Here is a tiny trained network, its code and every weight. The questions are about switching its units off for an input and a class, where a switched-off unit gives its printed mean instead of its output.

import numpy as np


def w(rows, s, z=0):
    codes = np.array(rows[::2]) - 128.0
    scale = np.full(codes.shape[1], s)
    scale[-1] = z or s
    return codes * scale


def f(y):
    return np.maximum(y, 0)


def log_softmax(a):
    a = a - a.max(-1, keepdims=True)
    return a - np.log(np.exp(a).sum(-1, keepdims=True))


def net(x, mask):
    res = np.array(x, float).reshape(1, 6) / 4 @ E
    y = f(res @ A[0][:, :-1].T + A[0][:, -1])
    res = res + np.where(mask, y, B[0][:, -1]) @ B[0][:, :-1]
    return log_softmax(res[-1] @ U[:, :-1].T + U[:, -1])


A, B = {}, {}
E = w([
[154,32,231,113,135,95],'x0',
[160,150,118,194,200,43],'x1',
[144,133,170,179,182,246],'x2',
[139,124,124,141,107,129],'x3',
[73,185,196,160,79,106],'x4',
[124,130,131,123,138,128],'x5',
],0.011)
A[0] = w([
[181,175,163,155,172,178,40],'N1',
[79,207,153,123,110,128,125],'N2',
[153,147,134,155,165,92,51],'N3',
[134,134,111,89,116,41,101],'N4',
[94,128,157,120,152,226,92],'N5',
[103,156,143,97,207,129,159],'N6',
[160,89,200,151,130,115,86],'N7',
[91,100,94,116,97,93,52],'N8',
[165,163,122,153,159,73,49],'N9',
[66,133,81,63,111,72,72],'N10',
[131,95,121,188,119,187,63],'N11',
[125,150,124,56,82,69,53],'N12',
[134,126,121,114,110,106,55],'N13',
[112,151,147,225,219,35,43],'N14',
[69,147,175,218,114,97,85],'N15',
[194,88,220,26,160,108,130],'N16',
[103,126,154,194,154,195,41],'N17',
[62,103,125,111,113,182,53],'N18',
[171,102,80,36,146,183,137],'N19',
[84,121,93,107,107,160,67],'N20',
[115,156,155,152,100,126,250],'N21',
[88,180,180,130,115,128,72],'N22',
[147,66,187,134,121,95,21],'N23',
[60,98,155,27,66,200,14],'N24',
[134,154,123,51,128,86,42],'N25',
[198,86,30,143,205,111,150],'N26',
[102,130,143,144,190,148,89],'N27',
[122,244,46,136,129,151,38],'N28',
[76,159,172,167,69,112,87],'N29',
],0.012)
B[0] = w([
[177,103,176,160,110,99,164],'N1',
[90,75,131,131,137,158,192],'N2',
[172,147,82,111,112,159,146],'N3',
[141,123,196,175,105,154,191],'N4',
[156,123,161,157,101,90,193],'N5',
[115,144,116,157,82,117,169],'N6',
[115,187,140,88,156,136,175],'N7',
[172,113,161,152,128,89,146],'N8',
[179,112,99,106,93,162,156],'N9',
[156,132,189,165,97,118,182],'N10',
[153,126,159,133,129,107,155],'N11',
[175,106,167,172,141,119,171],'N12',
[148,124,140,151,116,134,130],'N13',
[190,110,39,84,84,174,206],'N14',
[93,71,142,86,148,163,182],'N15',
[92,193,124,112,128,131,217],'N16',
[170,111,179,154,89,99,170],'N17',
[174,122,102,139,145,105,152],'N18',
[68,89,141,136,124,127,204],'N19',
[140,154,109,115,145,125,150],'N20',
[61,137,77,197,103,105,247],'N21',
[121,68,134,93,136,172,158],'N22',
[132,188,194,55,161,141,158],'N23',
[221,129,9,90,142,162,189],'N24',
[167,103,151,158,106,124,144],'N25',
[75,86,141,123,118,178,231],'N26',
[156,125,144,144,58,103,153],'N27',
[146,210,217,26,187,126,202],'N28',
[122,87,132,82,143,192,180],'N29',
],0.011,0.013)
U = w([
[220,137,37,103,94,164,112],'0',
[183,120,217,192,80,140,62],'1',
[105,244,185,59,151,154,63],'2',
[79,144,109,160,86,151,253],'3',
[81,138,114,157,99,151,250],'4',
[59,24,146,96,125,195,21],'5',
[15,159,1,253,206,29,104],'6',
],0.0096,0.016)

Each question gives the input, the list of numbers given to net, and the class t.
The units are the neurons (one row each of A and B). Each row of codes is followed by its name. A weight is (code - 128) times the scale printed after its matrix; where a second scale follows, it is the last column's (A, B and U).
mask holds one flag per neuron, in row order. A switched-off neuron (its flag False) gives its mean, the last column of its row in B, instead of its output. The means were averaged over made-up inputs and are rounded, as every weight is.
A unit's drop is (log p(t) with every unit on - log p(t) with that unit switched off) / (log p(t) with every unit on - log p(t) with every unit switched off).
The circuit of an input: a set's keep is (log p(t) with only the set's units on - log p(t) with every unit switched off) / (log p(t) with every unit on - log p(t) with every unit switched off). Starting from the 12 units with the biggest drops (on a tie, the unit counted first), units are removed one at a time, each time the one whose removal leaves the highest keep (on an exact tie, the one counted first), for as long as the keep stays at least 0.8.
circuit, biggest first: the units of the circuit, biggest drop first
most important unit: the unit with the biggest drop
top k neurons: the k neurons with the biggest drops, biggest first
drop of u: that unit's drop, to one decimal
input [3,-5,7,-7,0,5], class 1: circuit, biggest first : N5
input [-6,-5,-6,5,-4,-2], class 1: top 2 neurons : N10, N12
input [-3,1,7,-3,4,6], class 1: circuit, biggest first : N17, N1
input [3,3,-3,-2,8,1], class 5: top 2 neurons : N15, N29
input [7,-6,7,-3,-1,5], class 1: top 2 neurons : N5, N17
input [7,4,4,-5,7,4], class 2: top 2 neurons : N7, N23
input [7,0,6,-8,-7,5], class 3: top 3 neurons : N28, N16, N19
input [-7,-6,-7,3,2,-2], class 1: circuit, biggest first : N10, N12
input [3,-1,7,3,8,0], class 5: top 3 neurons : N15, N29, N22
input [5,-5,3,1,1,3], class 0: top 3 neurons : N24, N28, N26
input [8,-1,6,-2,-2,-1], class 2: top 2 neurons : N16, N7
input [8,-4,-7,5,-8,4], class 2: top 2 neurons : N16, N23
input [0,-3,-6,-5,-8,2], class 5: top 2 neurons : N26, N19
input [7,-6,-8,-4,7,6], class 1: top 2 neurons : N12, N10
input [1,6,-7,5,-3,-3], class 1: top 2 neurons : N4, N24
input [-7,7,3,0,5,-1], class 0: top 2 neurons : N14, N9
input [4,-5,-1,5,2,2], class 0: top 2 neurons : N24, N26
input [2,3,-6,-5,0,6], class 1: top 3 neurons : N4, N10, N12
input [-2,-6,2,-1,7,5], class 5: most important unit : N2
input [-1,0,-6,1,-7,6], class 5: most important unit : N26
input [-3,4,2,0,8,-4], class 5: circuit, biggest first : N15, N29
input [-6,0,4,0,8,1], class 5: circuit, biggest first : N2, N15
input [-3,-5,0,-1,7,6], class 5: drop of N2 : 0.4
input [-7,-1,-2,3,6,-1], class 2: drop of N28 : 1.8
input [-4,8,-1,-5,6,8], class 0: drop of N14 : 0.9
input [4,8,-2,4,-4,2], class 0: drop of N14 : 1.1
input [8,-8,-4,3,1,-2], class 0: most important unit : N24
